Here is a tiny trained network, its code and every weight. The questions are about switching its units off for an input and a target symbol, where a switched-off unit gives its printed mean instead of its output.

import numpy as np


def w(rows, s, z=0):
    codes = np.array(rows[::2]) - 128.0
    scale = np.full(codes.shape[1], s)
    scale[-1] = z or s
    return codes * scale


def norm(h):
    return h / np.sqrt((h * h).mean(-1, keepdims=True) + 1e-5)


def f(y):
    return y / 2 * (1 + np.tanh(0.7978845608 * (y + 0.044715 * y**3)))


def softmax(a):
    e = np.exp(a - a.max(-1, keepdims=True))
    return e / e.sum(-1, keepdims=True)


def log_softmax(a):
    a = a - a.max(-1, keepdims=True)
    return a - np.log(np.exp(a).sum(-1, keepdims=True))


def net(x, mask):
    ids = ['ΠΩαεζημξτφ'.index(c) for c in x.split()]
    T = len(ids)
    res = E[ids] + P[:T]
    u = 0
    for l in range(2):
        q, k, v = (norm(res) @ M[l].T for M in (Q, K, V))
        z = softmax(np.where(np.tri(T) > 0, q @ k.T / 3**0.5, -1e9)) @ v
        res = res + np.where(mask[u], z, O[l][:, -1]) @ O[l][:, :-1]
        u += 1
        y = f(norm(res) @ A[l][:, :-1].T + A[l][:, -1])
        res = res + np.where(mask[u : u + 4], y, B[l][:, -1]) @ B[l][:, :-1]
        u += 4
    return log_softmax(norm(res)[-1] @ U[:, :-1].T + U[:, -1])


Q, K, V, O, A, B = {}, {}, {}, {}, {}, {}
E = w([
[75,69,198,67,133],'Π',
[69,189,61,131,158],'Ω',
[241,87,185,218,161],'α',
[83,139,113,90,126],'ε',
[107,118,107,126,144],'ζ',
[202,63,154,63,158],'η',
[140,30,96,165,98],'μ',
[88,97,75,132,145],'ξ',
[172,131,249,61,150],'τ',
[60,160,193,143,166],'φ',
],0.017)
P = w([
[97,140,152,124,4],'0',
[160,95,128,88,84],'1',
[111,101,160,127,136],'2',
[119,114,149,129,145],'3',
[115,109,146,129,156],'4',
[120,114,135,129,159],'5',
[118,104,142,120,173],'6',
[118,97,140,122,174],'7',
],0.012)
Q[0] = w([
[122,211,121,6,126],'0.h1',
[123,81,27,103,98],'0.h1',
[120,116,143,142,184],'0.h1',
],0.011)
K[0] = w([
[127,164,1,92,27],'0.h1',
[47,52,70,60,196],'0.h1',
[219,79,181,242,216],'0.h1',
],0.0067)
V[0] = w([
[246,121,150,118,200],'0.h1',
[96,148,164,119,254],'0.h1',
[69,89,210,126,178],'0.h1',
],0.0076)
O[0] = w([
[126,255,63,141,129,115],'0.h1',
[156,154,167,129,171,141],'0.h1',
[211,91,31,105,100,255],'0.h1',
],0.0099,0.004)
A[0] = w([
[86,103,151,76,235,119],'0.n1',
[126,76,119,189,64,95],'0.n2',
[102,117,17,155,136,154],'0.n3',
[171,254,189,49,131,3],'0.n4',
],0.0081,0.0016)
B[0] = w([
[95,138,52,142,131,254],'0.n1',
[102,161,50,97,169,160],'0.n2',
[93,88,172,66,147,204],'0.n3',
[97,119,145,76,248,149],'0.n4',
],0.014,0.0042)
Q[1] = w([
[47,82,158,152,112],'1.h1',
[112,138,230,230,142],'1.h1',
[208,200,136,188,2],'1.h1',
],0.0094)
K[1] = w([
[109,125,54,140,83],'1.h1',
[23,149,54,87,160],'1.h1',
[114,41,195,1,89],'1.h1',
],0.01)
V[1] = w([
[10,97,119,115,171],'1.h1',
[162,201,202,201,85],'1.h1',
[152,113,216,93,85],'1.h1',
],0.011)
O[1] = w([
[135,85,182,1,137,152],'1.h1',
[136,114,150,216,67,2],'1.h1',
[87,100,195,187,156,110],'1.h1',
],0.0088)
A[1] = w([
[114,21,105,100,113,253],'1.n1',
[39,193,153,113,103,40],'1.n2',
[96,53,48,224,141,44],'1.n3',
[78,247,128,92,132,25],'1.n4',
],0.012,0.0035)
B[1] = w([
[53,134,177,139,109,254],'1.n1',
[173,105,150,139,105,124],'1.n2',
[114,39,166,121,171,169],'1.n3',
[192,79,253,171,52,129],'1.n4',
],0.017,0.011)
U = w([
[81,101,248,72,173,188],'Π',
[98,149,43,59,231,147],'Ω',
[142,170,125,123,121,52],'α',
[162,119,132,139,145,84],'ε',
[198,143,212,164,117,212],'ζ',
[136,177,159,131,117,15],'η',
[139,215,60,176,71,255],'μ',
[142,171,115,109,80,46],'ξ',
[177,142,86,169,184,113],'τ',
[130,191,170,184,211,70],'φ',
],0.012,0.006)

Each question gives the input, a string of symbols that net reads in full, and the target symbol t.
The units are the heads (3 rows each of Q, K, V and O) and the neurons (one row each of A and B). Each row of codes is followed by its name. A weight is (code - 128) times the scale printed after its matrix; where a second scale follows, it is the last column's (O, A, B and U).
mask holds one flag per unit, layer by layer, with each layer's heads first. A switched-off unit (its flag False) gives its mean, the last column of its rows in O or B, instead of its output. The means were averaged over made-up inputs and are rounded, as every weight is.
A unit's drop is (log p(t) with every unit on - log p(t) with that unit switched off) / (log p(t) with every unit on - log p(t) with every unit switched off).
The circuit of an input: a set's keep is (log p(t) with only the set's units on - log p(t) with every unit switched off) / (log p(t) with every unit on - log p(t) with every unit switched off). Starting from all 10 units, units are removed one at a time, each time the one whose removal leaves the highest keep (on an exact tie, the one counted first), for as long as the keep stays at least 0.8.
units of the circuit, in order: the units of the circuit, biggest drop first
unit that matters most: the unit with the biggest drop
k most important neurons: the k neurons with the biggest drops, biggest first
top k neurons in layer l: the k neurons of layer l with the biggest drops, biggest first
drop when u is switched off: that unit's drop, to one decimal
input ξ ξ φ φ α φ, target ζ: units of the circuit, in order : 1.n4; 0.h1
input η φ φ, target Ω: units of the circuit, in order : 0.n1; 1.n1
input Π η ε Ω, target Π: unit that matters most : 0.n3
input ξ ζ η η Ω, target Π: 2 most important neurons : 1.n4; 0.n3
input η η τ η Π ξ ζ Π, target Ω: 2 most important neurons : 0.n1; 0.n4
input Π μ ζ μ η τ τ τ, target Ω: 2 most important neurons : 0.n4; 1.n1
input Π ζ η μ ζ Ω τ τ, target Ω: 2 most important neurons : 1.n1; 0.n4
input η φ ξ α μ τ τ, target φ: units of the circuit, in order : 1.h1; 0.h1
input μ η Π μ ζ η η Π, target Ω: 2 most important neurons : 0.n1; 1.n3
input ζ φ ζ ξ φ, target Ω: 3 most important neurons : 0.n1; 0.n3; 1.n3
input η ζ η η, target Ω: top 2 neurons in layer 0 : 0.n3; 0.n4
input η η ξ μ η, target Ω: drop when 1.h1 is switched off : 0.2
input η τ Π α η, target τ: drop when 1.n1 is switched off : 0.3
input η ξ α ε φ, target ζ: drop when 1.h1 is switched off : 0.1
input ε ξ ε α μ η η τ, target φ: unit that matters most : 1.h1
